Here is a tiny trained network, its code and every weight. The questions are about switching its units off for an input and a target symbol, where a switched-off unit gives its printed mean instead of its output.

import numpy as np


def w(rows, s, z=0):
    codes = np.array(rows[::2]) - 128.0
    scale = np.full(codes.shape[1], s)
    scale[-1] = z or s
    return codes * scale


def f(y):
    return y / 2 * (1 + np.tanh(0.7978845608 * (y + 0.044715 * y**3)))


def softmax(a):
    e = np.exp(a - a.max(-1, keepdims=True))
    return e / e.sum(-1, keepdims=True)


def log_softmax(a):
    a = a - a.max(-1, keepdims=True)
    return a - np.log(np.exp(a).sum(-1, keepdims=True))


def net(x, mask):
    ids = ['βγδεθλμπτψω'.index(c) for c in x.split()]
    T = len(ids)
    res = E[ids] + P[:T]
    r = res
    for j in range(2):
        rows = slice(2 * j, 2 * j + 2)
        q, k, v = (r @ M[0][rows].T for M in (Q, K, V))
        z = softmax(np.where(np.tri(T) > 0, q @ k.T / 2**0.5, -1e9)) @ v
        o = O[0][rows]
        res = res + np.where(mask[j], z, o[:, -1]) @ o[:, :-1]
    y = f(res @ A[0][:, :-1].T + A[0][:, -1])
    res = res + np.where(mask[2:18], y, B[0][:, -1]) @ B[0][:, :-1]
    return log_softmax(res[-1] @ U[:, :-1].T + U[:, -1])


Q, K, V, O, A, B = {}, {}, {}, {}, {}, {}
E = w([
[161,171,149,129],'β',
[131,86,16,117],'γ',
[147,122,134,99],'δ',
[115,112,115,96],'ε',
[23,122,3,122],'θ',
[92,163,185,65],'λ',
[106,120,102,119],'μ',
[224,88,151,93],'π',
[100,25,80,121],'τ',
[160,214,77,63],'ψ',
[129,111,72,231],'ω',
],0.018)
P = w([
[191,51,50,146],'0',
[100,195,67,176],'1',
[224,195,141,34],'2',
[111,15,98,148],'3',
[106,203,85,207],'4',
[232,198,139,32],'5',
[103,8,95,148],'6',
[108,205,93,210],'7',
],0.011)
Q[0] = w([
[2,115,139,87],'h1',
[121,205,86,110],'h1',
[104,118,104,169],'h2',
[79,191,139,113],'h2',
],0.009)
K[0] = w([
[124,143,61,102],'h1',
[130,113,44,11],'h1',
[121,147,133,181],'h2',
[99,142,175,189],'h2',
],0.012)
V[0] = w([
[118,126,166,152],'h1',
[86,95,160,72],'h1',
[134,41,84,98],'h2',
[1,80,184,212],'h2',
],0.0097)
O[0] = w([
[106,94,248,124,65],'h1',
[113,92,92,85,94],'h1',
[137,54,166,139,213],'h2',
[76,142,135,140,2],'h2',
],0.013,0.0088)
A[0] = w([
[113,118,105,79,136],'n1',
[106,139,90,116,136],'n2',
[102,181,34,163,82],'n3',
[150,216,140,153,185],'n4',
[159,117,69,149,177],'n5',
[82,81,53,207,126],'n6',
[146,80,165,156,163],'n7',
[94,245,185,175,57],'n8',
[154,119,229,64,3],'n9',
[152,115,54,105,134],'n10',
[198,92,144,5,225],'n11',
[132,84,161,41,99],'n12',
[57,188,81,26,88],'n13',
[66,193,193,59,141],'n14',
[110,180,220,100,99],'n15',
[215,193,158,123,236],'n16',
],0.013,0.0051)
B[0] = w([
[69,90,129,119,149],'n1',
[104,61,109,128,151],'n2',
[156,83,167,109,202],'n3',
[69,126,184,208,160],'n4',
[138,146,128,105,234],'n5',
[119,160,175,145,216],'n6',
[123,171,152,102,161],'n7',
[95,102,5,96,139],'n8',
[173,89,151,125,139],'n9',
[150,122,114,125,233],'n10',
[76,151,143,92,253],'n11',
[139,60,166,141,157],'n12',
[170,217,129,128,157],'n13',
[161,133,108,126,132],'n14',
[192,152,154,127,128],'n15',
[120,100,101,201,205],'n16',
],0.014,0.018)
U = w([
[77,48,103,164,147],'β',
[235,81,150,128,136],'γ',
[2,146,93,95,130],'δ',
[216,218,108,54,39],'ε',
[157,223,214,125,189],'θ',
[74,203,61,103,254],'λ',
[71,156,135,64,64],'μ',
[139,94,26,79,156],'π',
[36,231,135,107,204],'τ',
[224,154,113,197,24],'ψ',
[19,131,219,171,49],'ω',
],0.0098,0.0052)

Each question gives the input, a string of symbols that net reads in full, and the target symbol t.
The units are the heads (2 rows each of Q, K, V and O) and the neurons (one row each of A and B). Each row of codes is followed by its name. A weight is (code - 128) times the scale printed after its matrix; where a second scale follows, it is the last column's (O, A, B and U).
mask holds one flag per unit, heads first, then neurons. A switched-off unit (its flag False) gives its mean, the last column of its rows in O or B, instead of its output. The means were averaged over made-up inputs and are rounded, as every weight is.
A unit's drop is (log p(t) with every unit on - log p(t) with that unit switched off) / (log p(t) with every unit on - log p(t) with every unit switched off).
The circuit of an input: a set's keep is (log p(t) with only the set's units on - log p(t) with every unit switched off) / (log p(t) with every unit on - log p(t) with every unit switched off). Starting from the 12 units with the biggest drops (on a tie, the unit counted first), units are removed one at a time, each time the one whose removal leaves the highest keep (on an exact tie, the one counted first), for as long as the keep stays at least 0.8.
units of the circuit, in order: the units of the circuit, biggest drop first
most important unit: the unit with the biggest drop
k most important neurons: the k neurons with the biggest drops, biggest first
which heads matter: for each layer, one digit per head in row order, 1 if its drop is at least 0.15 and else 0, layers parted by /
input γ θ ω, target ψ: units of the circuit, in order	(n11; h1; n16)
input λ δ ψ β ε ψ δ, target π: which heads matter	01
input τ π γ π μ, target γ: units of the circuit, in order	(n11)
input λ β ω, target ψ: 3 most important neurons	(n11; n1; n16)
input ψ δ β γ δ μ, target λ: 3 most important neurons	(n3; n11; n6)
input β γ ω ε δ β ω ω, target ω: units of the circuit, in order	(n4; h2)
input π θ λ ψ, target π: 4 most important neurons	(n6; n4; n7; n10)
input γ δ μ ψ ω γ τ, target θ: units of the circuit, in order	(n7; h1; n16)
input γ δ δ λ, target δ: units of the circuit, in order	(n3; n6)
input ψ θ γ γ ε, target γ: which heads matter	10
input ψ ψ λ μ, target π: 2 most important neurons	(n4; n13)
input λ ψ μ β ψ, target ψ: 2 most important neurons	(n13; n11)
input ω π β β π ψ, target τ: which heads matter	00
input θ ω γ δ, target θ: units of the circuit, in order	(n7; h1)
input γ γ π γ γ τ, target μ: which heads matter	01
input β λ τ μ ω μ δ θ, target θ: most important unit	n13
input γ β π τ ω, target ω: 3 most important neurons	(n6; n4; n3)
input ε τ γ, target π: units of the circuit, in order	(n6; n4)
input θ π ω μ ε ε ε θ, target θ: 3 most important neurons	(n13; n6; n3)
input γ ψ θ, target ε: most important unit	n13
input θ ψ β, target ω: 3 most important neurons	(n4; n16; n11)
input θ γ ψ β ε δ θ δ, target ψ: 2 most important neurons	(n11; n1)
input γ ε γ μ β, target β: 2 most important neurons	(n8; n4)
input θ ω π γ λ μ π λ, target λ: 3 most important neurons	(n8; n13; n4)
input γ ε λ ω ω π μ, target θ: 2 most important neurons	(n16; n11)
